In the rows, zero is written as 128.
Known rows:
digri: [139  88 185 164 126 201 172 100 152 143]
stosan: [133 128 148 149 120 159 188 153 131 145]
ruve: [100 154 163 156  90 138 107 170 133 171]
leskogral: [ 88 124 174 150 127 177 108 164 146 175]
togudur: [122 143 131 139 122 135 106 156 111 139]
rufas: [110 151 115 137 126 148 135 144 115 155]
grazel: [147 123 163 169  90 160 161 118 148 132]
flapul: [121 114 132 154 136 188 161 100 142 149]
tasir: [110 150 113 137 127 147 137 146 111 156]
datil: [ 67 145 135 145 139 168 106 154 132 194]
paples: [138 108 170 137 119 150 155 120 146 154]
fleklel: [123 137 130 129 103 147 150 155  94 136]
drubus: [110  93 179 152 102 156  84  68 154 129]
vabin: [125 165 125 138 124 139 128 138 111 156]
grifu: [131 138 155 122 114 118 136 158 122 160]
flesam: [124 111 183 115  47 111  94 150  86 102]
plizipi: [156 153 170 141 111 141 127 146 122 139]
dubri: [ 88 155 123 125 101  76  10 130  97 138]
kotrul: [114 155  97 139 130 148 177 152 121 150]
skaro: [117 122 130 151 134 180 154 106 136 150]

Facts:
[bromiflo, brona, grifu, klatrotrem, kodir, kotrin, lubril, paples, pidrar, stuskiflom] ψ 580
[datil, flapul, fleklel, flivor, flotek, kotrul, pabas, rufas, sekon, skaro, tasir, tridrul, tuzik, vabin, vubrul, zagru] ψ 327
[digri, fliva, stosan, trotin] ψ 960
[duzok, flapeto, foflok, foti, grazel, klidror, miflem, redrotem, rures, ruve] ψ 734
[fadruk, flobrel, gribro, gripobru, koduk, leskogral, plestom, plizipi, rilon, togudur] ψ 432
{brastam, gripobru} Σ trabipir
{bromiflo, duzok, gribro} Σ flesam
{brona, redrotem} Σ tretril
{datil, leskogral, miflem} Σ trogrus
{digri, flapul, grazel, kotrin} Σ vedi
{drubus, klopa, tova, vedi} Σ lenal
{dubri, klidror, pabas} Σ dratuful
{fadruk, tasir, trotin} Σ stokogar
{flapeto, flesam, nidi, skestu, trebrir} Σ truzo
{fleklel} Σ skestu
{fliva, rilon, tepi, trogrus, tuzik} Σ treledros
{flivor} Σ nidi
{flobrel, stosan} Σ staples
{flotek, koduk, pidrar, rures} Σ tova
{foflok, nurim, plodir, staples} Σ skubiken
{foti, kodir, plizipi, sekon} Σ skugrir
{grifu, rufas} Σ skigifun
{klatrotrem, tridrul} Σ brastam
{kotrul, plestom} Σ plodir
{lubril, togudur} Σ dubri
{paples, skaro} Σ drubus
{ruve, stuskiflom} Σ tepi
{skugrir, vabin} Σ detrir
{tretril} Σ skadava
{vubrul} Σ trebrir
{zagru} Σ klopa

Rows:
[100 142 139 134  93 105  98 130 127 133] => nurim
[ 94 120 183 152 126 178 121 154 139 184] => fliva
[136 171 178 132  85  88  39 111 110 140] => skugrir
[134 163 142 151  82 111 120 161 113 140] => redrotem
[139  91 168 160 125 196 165 109 157 129] => koduk
[136 176 130 138 121 133 123 135 106 158] => sekon
[157 160 172 122 109 101 125 151 115 161] => kodir
[139 163 130 153  83 118 169 168 125 134] => foflok
[105 160  98 134 133 132 113 146 103 158] => pabas
[127 144 147 120 116 106 121 160 114 160] => klatrotrem
[128 140 151 121 115 110 126 157 117 160] => brona
[149 118 175 112  80 120 162 176  99 136] => bromiflo
[131 124 164 147 119 162 147 146 123 152] => trotin
[156 141 164 141  49 121 158 178  94 112] => duzok
[ 94 154 166 157  91 139 102 172 136 176] => miflem
[120 157 171 132  87  97  45 116 113 138] => detrir
[124 151 132 117 120  94 105 163 106 161] => lubril
[147 111 172 133  85 161 165 170 104 112] => gribro

The same things again, as new rows of numbers:
Known rows:
tasir: [114 128 135 124 130 132 112 146 135 160 126 136 136 103 148 129 101 146
 115 135 130 109 146 128 112 142 144 147 130 127 145 119 140 128 129 135
 135  91 137 146 153 108 134 127 127 149 134 126 147 111 117 112 144 119
 133 152 139 118 131 112 114 118 126 104 105 130 143 147 157 138 142 128]
flapul: [139 106 212 105 139 127 135 154 105 173  91 109 103 159 116 136 102 121
  94 110 124 125 117  97 123 128 171 108 175 137 158 166 113  85 151 144
  92  85 134 155 141  86 158 143 139 146 139 118 136 123 142  98 151  91
 100 154 153  88 134 193  85  80 138  85 131 133 120 149 147 153 109  94]
tridrul: [106 118 129 118 106 114 107 144 129 159 105 127 134 100 156 122 115 122
 121 126 142 104 126 134 106 130 153 155 107 136 142 125 142 145 122 162
 139  98 143 120 164 132 132 133 142 128 116 124 141  99 117 100 135 118
 149 167 118 105 137  85 125 120 117 118 109 113 143 145 164 131 146 121]
rufas: [105 126 134 121 118 140 111 146 123 163 113 139 138 110 149 131 103 138
 128 130 134 111 146 122 113 133 146 136 130 132 159 112 132 139 107 131
 126  84 144 130 140 119 144 133 126 141 131 138 141 109 108 103 136 106
 136 152 133 117 126 107 101 126 129 108  98 136 136 152 173 147 137 124]
tuzik: [ 79 153  80 105 171 139 106 130 160 148 113 140 152  68 154 103 132 122
 156 141 138  87 109 124  89 122 153 180  94 126 159 123 141 121 108 139
 130 138 163 141 150 145 150  82 170 126 110 108 151  97 116  94 175  85
 132 151 121 111 133  84 121  97 118 128 123 111 163 156 157 146 174  93]
pabas: [118 130 143 114 123 126 105 152 131 154 138 136 134 100 147 148  99 132
 120 145 136 113 135 125  96 139 143 139 141 147 141 111 141 127 115 132
 136  83 131 142 166 116 123 132 127 130 122 123 143 105 123  99 148 125
 131 142 134 116 144 115 117 113 118 124  97 129 137 153 159 131 153 113]
plestom: [168 114  93 185 115 142 148 162 147 111 122 108 146 107 158 156 126 123
 141 125 115 150 161 169 140 136  95 114 118 132 112  82 127 115 151 158
 111 111  85 112 155 100 103 160 120 169 107 126 120 124  96 119 118 159
 132 133  95 121 155 109 147 151 113 161 113 117 133 102 114  87 140 144]
koduk: [170  84 183 138 157 139 157 145 122 104  90  87 112 177  98 133 147  95
 131  86 106 156  88 120 139 108 157  83 156 124 140 152  78  63 166 150
  71 141 103 129 127  80 113 141 136 143 139 114 106 141 130 115 148  96
  79 136 129  97 132 209 111  96 132 123 158 110 120 124  92 120 107  96]
gribro: [103  89 130 128 129 132 105  97 104  77 135 112 120 170  93  91 179  88
 145 125 122 135  90 149 123 134 169 135 119  93 118 110  93 174 123 106
 171 166 114  96 136 126   9  98  86  83 195 133 104 133 131 117 114 110
 143 107 143 142  98  98 159 153 125 100 130  49 138 149 103 107 109 189]
kotrin: [150 124 161 105 102 121 160 107  99 149 107 123 111 182  82 142 155 143
  95 126 106 158 107  85 137 117 164 105 173 144 147 167 115 106 155 142
 111 149 137 139 115 123 157 158 129 114 148 122 121 156 157 126 124 117
 106 125 136 152 142 232 106  86 145 125 150 128  76 147  68 133  98  93]
duzok: [126 115 174  81 120  96 102 103  96 107 151 133  85 145  92  97 170 109
 143 152 145 146 121 123  98  92 153 152 124  78 101 125 112 189 120 108
 152 139 150 103 120 181  77  97 105  73 175 134 119 149 169 131 109 137
 131 109 154 136  79  81 174 178 135  90 125 110 132 134 145 147  59 203]
rures: [180 113 234  89 147 107 149 141 109 137 114 110  77 163  94 136 136 115
 132 110 124 139 112  99 131  72 142  98 166 110 123 164 104  76 155 150
  46 117 130 118 103 128 178 144 156 126 120 121 122 152 158 123 137 115
  82 132 150 110 106 195 132 125 137 108 148 165 120 121 138 167  58 110]
brastam: [127 126 115 141 115 124 129 133 130 132 133 123 138 131 141 133 118 130
 119 127 135 126 136 143 140 146 102 124 124 131 111 132 133 139 123 126
 136 127 115 134 125 128 122 131 121 130 115 138 122 128 111 150 110 146
 143 121 125 140 128 117 130 138 120 139 119 138 128 118 129 114 132 136]
nurim: [142 122 118 158  97 119 137 147 128 140 136 118 139 124 156 145 100 141
 114 129 135 136 162 150 144 150  85 117 125 140 105 124 143 144 131 133
 128  97 100 132 130 118 130 157 112 145  99 135 127 124 108 151  93 167
 150 125 122 135 134 116 135 148 118 141 109 145 120 102 135 110 136 138]
skubiken: [138 119 115 147 103 123 132 143 130 137 136 121 134 129 156 143 102 139
 118 128 134 131 155 147 138 149  89 121 128 139 112 124 142 140 130 140
 129 107 106 133 127 121 126 149 114 139 101 137 127 120 116 149 103 162
 151 122 122 137 133 117 129 147 125 141 116 147 120 111 133 107 139 135]
dubri: [124 125 121 140 112 125 133 140 127 126 136 121 136 139 131 134 119 137
 120 118 130 118 137 147 144 151 105 119 124 129 108 129 141 139 122 127
 136 130 115 134 125 124 124 135 122 131 111 140 129 127 118 143 115 143
 147 117 122 134 126 111 132 139 120 136 125 141 123 119 131 125 132 140]
drubus: [148 107 178 130 122 119 149 139 119 140 101 108 109 165 119 134 122 112
 108 110 127 147 117 109 146 130 127 100 163 128 126 175 114 112 139 142
 103 120 109 156 108 105 147 138 130 131 122 132 114 142 139 143 117 126
 106 132 138 111 134 179 106 111 138 127 144 134 111 124 108 124 111 117]
stokogar: [118 125 110 146 104 133 147 126 134 134 128 135 140 127 126 131 117 124
 126 127 148 109 130 144 148 131 115 125 117 132 112 130 143 137 138 116
 141 125 134 144 127 129 136 109 115 135 109 136 109 119 133 155  97 123
 140 121 107 145 131 110 108 133 134 126 123 133 147 108 135 100 110 146]
truzo: [111 107 133 128 107 115 118 119 113 119 135 117 117 151 120 113 139 120
 118 135 139 135 126 134 129 145 124 134 130 119 113 141 120 169 115 115
 164 135 125 136 117 133  84 117  96 106 152 140 112 128 133 151  97 141
 145 113 140 137 114 110 139 146 130 118 124 111 120 127 128 122 121 162]
lenal: [151 110 163 140 121 114 137 134 119 137 113 113 122 159 136 127 114 114
 116 104 132 143 117 118 147 127 116 114 147 130 125 164 127 124 133 156
 115 128 123 145 106 115 131 134 124 143 119 132 119 137 146 133 107 122
 127 127 136 119 116 152 125 126 126 130 152 132 113 116 113 132 127 113]

Rows:
[157 148 146 114 136 115 133 130 140 128 138 135 103  93 134 131 142 126
 150 141 131 130 155 134 121  90 102 137 120 106 116 121 139 124 130 141
  98 123 132 118 124 162 156 123 152 136 118 129 131 141 138 133 132 152
 110 124 123 116 112 102 165 161 126 129 129 151 145 108 151 151  96 149] => klidror
[ 80 195  19  95 167 156 120  82 162 114 135 172 158  70 114 115 185 160
 159 155 104 107 103 117 124 125 137 169  99 130 164 114 122 117 105  96
 158 218 191 125 115 167 166 103 152 110 144 107 147 138 125 131 187 105
 117 121 113 168 129 136 127  96 142 170 146 126 136 158  92 138 167  92] => stuskiflom
[161 139 167 127 116 110 134 130 144 133 165 156 107  99 136 157 113 133
 139 140 128 126 152 134 118  99  85 123 129 121 107 108 142 122 143 151
  98  96 106 101 138 156 159 148 133 128  96 128 146 126 126 124 132 179
 131 124 130 133 123 109 167 178 105 138 121 183 140 103 147 133 112 146] => foflok
[137 139 120 160 115 163 164 106 108 120 137 155 161 140 139 145  74 133
 150 120 131 125 143 157 173 125  76 103  93 193  98  91 144 123 151 149
 130  68  95 107  97 152 150 127 110 150  87 123 121 128 124 130  89 128
 141 138  78  92 158  88 110 121 116 149 134 150 124  95 160  70 134  98] => stosan
[133 156  77 142 106 112 129  96 138 124 157 141 133 120  99 127 151 162
 106 144 120 138 147  98 114 135 141 132 136 136 126 112 162 139 145 112
 163 158 154 118 136 133 128 153 113  98 136 118 147 137 139 123 137 157
 141 119 127 176 151 158 143 125 151 146 138 131 107 144  81 110 120 110] => grifu
[ 95 159  74 121 171 146 118 118 169  96 121 148 157  96 135 117 137 134
 146 134 136  94 102 136 129 132 113 148 106 131 142 138 130 119  92  91
 139 179 149 132 116 141 149 102 156 124 114 114 142 124 115 145 165  95
 113 121 122 138 127  94 113 131 132 149 158 138 147 134 133 139 174 121] => trogrus
[132 126 158  92 122 104 108 123 111 108 150 131  93 118 114 118 149 113
 146 151 139 144 120 117 101  80 139 145 120  94 115 125 123 157 118 115
 131 128 130 104 109 175 102 107 119  93 155 131 120 141 154 121 126 143
 126 109 156 137  93 100 173 179 124 106 131 132 135 126 153 142  73 170] => flapeto
[109 168  20 146 240 186 119 109 195  77 128 153 149  66 127 111 160 111
 196 122 103 102  91 130 127 116 138 141  87 122 161  91 130  74  98  95
 124 212 148 128 109 126 116  80 177 152 144  99 114 123  90 114 203  73
  86 119  91 139 137 102 133  97 118 159 168  96 186 105 114 148 171  87] => leskogral
[152 145 152 113 120 115 139 136 140 128 147 142 119  97 158 147 118 140
 150 139 130 124 160 144 133  92  97 121 121 124 104 104 146 126 129 150
  85 100 116  97 127 152 166 150 143 138  94 132 132 128 120 128 123 164
 128 125 117 134 107  98 160 182 121 150 107 184 143 107 156 136  96 145] => foti
[135 128 130 149 102 133 123 160 136 173 137 136 142  90 173 156  73 154
 102 140 135 114 185 144 123 151 117 138 129 140 129  94 155 128 146 147
 126  50 114 139 166 103 144 160 117 163 107 130 149 102 106 110 117 151
 152 148 130 120 150 102 119 136 117 115  88 154 138 122 165 123 148 133] => kotrul

Now the same things, written a new way:
Known rows:
duzok: [189  96 166 168  97  99 188  73 149 121 160  75 178 154 134  92  64 156
 116 150 142  92 105]
rilon: [150 158  90 151 101 144  93 128 143 120 171 166 115 102 150 143  98 121
 158 100 119 174 146]
lenal: [ 78 146 109 107 125 133 135 152 130 101 110 133 131 144 105 167 183 153
 119 136 142 106 135]
fliva: [110 136 170 163 103 112  95 132 128 175 128 132 119 106 136 141 167  85
 175  77 161 137 171]
togudur: [101  65  79 144 168 151  98  87 156 145 162 128 160  98 132 176 108  94
 167 121  77 116  94]
flapul: [103 162  79  99 143 149 128 164 111 160 110  83  92  96  83  75 133 170
 128 140 119 130 155]
leskogral: [174 146  91 170  78 159 172 114 161 128 172 159 114 107 158 168  92  85
 100  79 136 160 140]
skaro: [110 143  90  85 112 142 149 153 116 181 101  63 124  99  86 105 162 159
 112  97 129 131 160]
plestom: [150 166  75 161 161 157  73  89 106 178 159 163 121 165 153 110 107 111
 133 131  73 164 102]
tuzik: [194 102 154 156 122 161 182 136 153 165 115 152  96 103 152 123  99 108
  87 120 150 135 146]
foti: [ 87  85 133 127 166  91 148 159 140  94 131 141 137 185 175  86  73 117
  79 123 126 156 177]
kodir: [ 82 109 186  71 173  95 134 154 109 101 144 159 123 142 169  82  87  86
  89 115  90 134 150]
klatrotrem: [103  79 183 100  84 100 108 113  87 110 106 123  97 120 148 123 105 104
 184  86 119 171  82]
tepi: [114 147 147 141 109 151 138 145 143  99 141 156 117 120 132 182 182 101
 102 123 164 148 159]
trabipir: [145 121 113 150 115 128  98 132 103 104 122 167 103 113 161 105 164 157
 184 143 137 163  98]
vubrul: [181 123 183  83 137 130 169 115 155 166 138 134 159 145  99 144 108 164
 110 153 116 135 148]
fleklel: [201 108 189 126 131 141 183 102 154 178 127 129 154 110 134  97  85 163
 112 146 117  84 110]
pidrar: [ 78 155 109  83  96 116 125 155  85 142 106  29 137 103  65  97 140 112
 131  89 123  99  98]
trogrus: [162 152 109 152  91 158 102 144 120 103 156 164 105 109 156 116 168 115
 173 129 162 151 161]
skigifun: [133 135 103 149 140 131  92 136 112 100 135 160 121 109 152  97 170 148
 182 147 148 135 122]

Rows:
[191 117 157 160 108 167 190 148 150 167 130 155  98 101 153 136  91  99
  81 105 163 152 162] => datil
[168  72 181 103  93 122 113 115 103 163  96 149  90 114 153 125 100 163
 188  97 118 182 101] => tridrul
[183 143 165 149  99 114 183  69 159 155 165 144 176 117 143 129  77 157
 158 123  63  94  89] => gribro
[ 86 158  68 110  88 116 124 136 129 142 109  62 165 100  84 140 138 149
 145  68  73 132 135] => koduk
[ 87 127 119  84 160  93 144 149 153  95 146 151 145 143 178 120  87 106
  86  80  61 163 163] => plizipi

